Each row has a name. Each question is about the rows just above it.

muv: [-2.22  2.82 -0.40  2.61  4.12  3.09 -3.79  4.56 -4.22  0.57  1.21 -0.22
  2.70  2.60 -0.20  0.72 -3.99  1.80]
dubo: [-3.33 -1.12  1.84 -2.61  8.24 -2.38 -0.60  0.83 -1.97  2.53  3.76 -0.85
  3.43 -0.49 -0.70 -1.23 -1.38  3.94]
dufed: [ 2.24  2.58 -4.21  0.65  0.82  1.84 -2.42  2.96  0.27  0.73 -4.85  6.75
 -0.96  1.30  0.30  2.54 -0.34  3.22]
fovoz: [-1.66 -3.83  1.84 -1.96 -1.24 -1.64 -0.37 -6.11  2.24  0.73 -0.07 -2.43
 -8.27 -2.12 -1.20  2.06  4.36 -1.41]
zunu: [ 2.24  2.33  1.62  3.70 -4.54 -3.38  3.74 -1.04  0.27 -2.71 -1.02  2.00
  3.43 -2.28 -2.20  0.23 -2.69 -6.04]
nokat: [ 3.91 -4.81  2.51 -1.53  4.12  2.09  1.69  1.09  1.96 -2.55 -3.26 -1.48
  0.14 -0.49  7.29  1.69  0.97 -3.19]
fusov: [ 0.01  0.36  4.53 -1.31 -2.48 -3.38 -2.88  1.36  0.27 -1.40  4.08 -5.91
  5.25 -0.65  1.05  1.08 -0.86 -3.55]
dakuv: [-3.33 -1.12  1.84 -2.61  8.24 -2.38 -0.60  0.83 -1.97  2.53  3.76 -0.85
  0.50  2.28  2.05 -0.26  4.62  5.01]
marat: [-5.56  0.85  2.51 -3.27 -2.07  1.35 -0.37  0.56 -5.34 -2.38 -5.81  1.05
  3.43  1.46  1.30 -0.99 -1.12  3.94]
Is [-2.61  1.84 -1.12 -3.33] printed in one of the named rows, side by side and in this order? => no
Does one of the named rows hold [ 3.70 -4.54 -3.38  3.74 -1.04] side by side, in this order? => yes
Is [ 1.62  3.70 -4.54 -3.38] printed in one of the named rows, side by side and in this order? => yes
Does one of the named rows hold [-1.24 -1.64 -0.37 -6.11  2.24] side by side, in this order? => yes
Is [-2.12 -1.20] printed in one of the named rows, side by side and in this order? => yes
Does one of the named rows hold [-3.79  4.56] side by side, in this order? => yes
Among the named rows, does one hold [ 6.75 -4.85  0.73  0.27] next to each other, in this order? => no

